Here is a tiny trained network, its code and every weight. The questions are about switching its units off for an input and a class, where a switched-off unit gives its printed mean instead of its output.

import numpy as np


def w(rows, s, z=0):
    codes = np.array(rows[::2]) - 128.0
    scale = np.full(codes.shape[1], s)
    scale[-1] = z or s
    return codes * scale


def f(y):
    return y / 2 * (1 + np.tanh(0.7978845608 * (y + 0.044715 * y**3)))


def log_softmax(a):
    a = a - a.max(-1, keepdims=True)
    return a - np.log(np.exp(a).sum(-1, keepdims=True))


def net(x, mask):
    res = np.array(x, float).reshape(1, 7) / 4 @ E
    y = f(res @ A[0][:, :-1].T + A[0][:, -1])
    res = res + np.where(mask, y, B[0][:, -1]) @ B[0][:, :-1]
    return log_softmax(res[-1] @ U[:, :-1].T + U[:, -1])


A, B = {}, {}
E = w([
[130,87,191,1,185,174],'x0',
[139,33,31,166,203,185],'x1',
[127,127,126,131,129,123],'x2',
[9,143,180,193,237,127],'x3',
[135,131,126,132,133,121],'x4',
[122,127,127,126,127,127],'x5',
[112,33,123,103,115,2],'x6',
],0.006)
A[0] = w([
[37,166,65,208,96,110,112],'N1',
[97,143,138,120,147,123,2],'N2',
[149,222,175,150,132,218,98],'N3',
[83,70,162,137,68,75,43],'N4',
[158,120,152,51,213,144,70],'N5',
[120,180,185,130,97,95,39],'N6',
[100,160,232,126,16,102,85],'N7',
[53,141,168,109,35,147,33],'N8',
[162,138,105,87,71,171,117],'N9',
[199,115,185,36,162,167,136],'N10',
[143,46,31,150,146,193,36],'N11',
[85,63,143,103,162,46,134],'N12',
[133,168,109,197,109,81,50],'N13',
[104,110,200,54,242,116,111],'N14',
[63,149,125,156,198,121,91],'N15',
[119,75,98,145,74,32,127],'N16',
[66,162,195,142,221,115,123],'N17',
[205,142,82,99,109,116,55],'N18',
[186,217,97,154,153,181,106],'N19',
[148,214,166,189,187,205,117],'N20',
[135,104,161,119,153,1,46],'N21',
[130,189,48,179,75,90,87],'N22',
[202,122,133,126,89,115,41],'N23',
[142,218,193,100,122,64,12],'N24',
[168,63,77,122,113,174,72],'N25',
[50,154,104,203,101,114,151],'N26',
[145,56,129,148,147,72,77],'N27',
[159,175,181,112,65,108,75],'N28',
[72,64,47,148,158,181,20],'N29',
[179,89,110,114,57,184,58],'N30',
[62,96,150,185,184,136,54],'N31',
[68,96,30,115,135,147,121],'N32',
[155,138,107,204,100,118,112],'N33',
[79,136,146,137,170,117,75],'N34',
],0.0088,0.005)
B[0] = w([
[175,95,164,93,88,172,222],'N1',
[197,181,137,35,178,136,98],'N2',
[35,87,38,147,141,133,240],'N3',
[105,133,62,158,202,162,149],'N4',
[176,95,185,141,75,178,179],'N5',
[103,136,168,111,224,108,160],'N6',
[107,91,176,210,236,124,253],'N7',
[163,121,203,126,213,191,142],'N8',
[94,161,90,103,89,87,191],'N9',
[174,83,188,151,38,191,240],'N10',
[120,110,235,139,255,89,218],'N11',
[37,126,47,131,120,178,230],'N12',
[192,106,174,108,150,217,159],'N13',
[181,82,132,187,64,186,246],'N14',
[134,210,136,32,81,45,184],'N15',
[54,112,71,145,93,197,243],'N16',
[166,182,132,55,52,54,243],'N17',
[134,217,130,50,90,25,165],'N18',
[52,83,54,137,128,187,203],'N19',
[21,90,56,147,132,136,242],'N20',
[58,112,85,77,160,197,182],'N21',
[197,113,196,119,84,209,214],'N22',
[137,194,154,49,135,62,147],'N23',
[159,126,190,200,243,121,186],'N24',
[99,205,175,80,177,69,177],'N25',
[201,118,178,95,53,150,220],'N26',
[55,149,105,138,165,172,169],'N27',
[98,147,170,109,190,40,198],'N28',
[153,137,224,130,243,100,180],'N29',
[107,227,125,36,101,74,173],'N30',
[120,203,117,32,97,55,179],'N31',
[134,121,161,175,162,134,184],'N32',
[195,91,191,112,100,179,181],'N33',
[219,210,205,47,98,60,143],'N34',
],0.0078,0.0042)
U = w([
[103,118,202,144,254,110,67],'0',
[101,105,108,146,97,125,254],'1',
[108,190,104,63,76,71,60],'2',
[164,71,149,143,65,199,3],'3',
[24,94,50,117,131,176,5],'4',
],0.0095,0.0087)

Each question gives the input, the list of numbers given to net, and the class t.
The units are the neurons (one row each of A and B). Each row of codes is followed by its name. A weight is (code - 128) times the scale printed after its matrix; where a second scale follows, it is the last column's (A, B and U).
mask holds one flag per neuron, in row order. A switched-off neuron (its flag False) gives its mean, the last column of its row in B, instead of its output. The means were averaged over made-up inputs and are rounded, as every weight is.
A unit's drop is (log p(t) with every unit on - log p(t) with that unit switched off) / (log p(t) with every unit on - log p(t) with every unit switched off).
The circuit of an input: a set's keep is (log p(t) with only the set's units on - log p(t) with every unit switched off) / (log p(t) with every unit on - log p(t) with every unit switched off). Starting from the 12 units with the biggest drops (on a tie, the unit counted first), units are removed one at a time, each time the one whose removal leaves the highest keep (on an exact tie, the one counted first), for as long as the keep stays at least 0.8.
circuit, biggest first: the units of the circuit, biggest drop first
most important unit: the unit with the biggest drop
top k neurons: the k neurons with the biggest drops, biggest first
drop of u: that unit's drop, to one decimal
input [-8,3,-7,-5,7,4,-2], class 3: circuit, biggest first	N22, N33
input [-6,3,-3,6,-6,-1,-5], class 2: circuit, biggest first	N15, N31
input [0,-4,-2,0,-5,0,-6], class 4: top 3 neurons	N3, N20, N19
input [7,-5,-4,-4,2,-6,-2], class 3: most important unit	N10
input [6,1,1,7,6,-2,-6], class 2: top 4 neurons	N17, N15, N31, N34
input [7,2,-3,0,-4,7,-8], class 4: top 2 neurons	N3, N20
input [-5,-7,6,8,-2,2,2], class 2: top 3 neurons	N17, N15, N26
input [-8,-7,7,6,-1,6,-7], class 3: circuit, biggest first	N26, N1
input [0,2,2,-8,-5,-1,8], class 2: top 2 neurons	N18, N30
input [0,-7,-2,-3,-5,-1,8], class 4: circuit, biggest first	N16, N21
input [2,6,-4,1,0,-3,-1], class 0: circuit, biggest first	N11, N29
input [2,1,-1,-6,-3,2,7], class 4: circuit, biggest first	N16, N12, N21
input [8,-7,3,6,-1,-5,5], class 3: top 2 neurons	N14, N10
input [0,-7,-6,7,-1,3,-8], class 4: top 2 neurons	N20, N3
input [8,1,-4,7,2,7,5], class 3: top 2 neurons	N14, N5
input [6,0,4,3,-8,7,6], class 3: circuit, biggest first	N14
input [3,-5,-1,-1,-6,-1,6], class 4: top 2 neurons	N12, N21
input [8,6,-1,-4,-3,7,-2], class 3: top 2 neurons	N10, N5
input [7,3,-6,5,3,4,0], class 3: top 3 neurons	N14, N5, N10
input [5,3,-2,1,2,-8,3], class 3: most important unit	N14
input [7,3,6,3,-3,3,-8], class 4: top 2 neurons	N20, N3
input [-8,3,5,6,8,4,-5], class 3: circuit, biggest first	N1, N26
input [-2,-4,-2,7,-8,7,-6], class 2: top 2 neurons	N17, N15
input [-2,6,-6,4,-6,6,3], class 0: top 2 neurons	N29, N11
input [-4,-1,-5,-4,4,1,8], class 4: drop of N16	0.2
input [6,-8,-3,-3,5,-5,5], class 0: drop of N24	0.1
input [4,0,4,-7,-4,2,3], class 2: drop of N30	0.1
input [7,-8,8,-1,7,7,-4], class 0: circuit, biggest first	N24
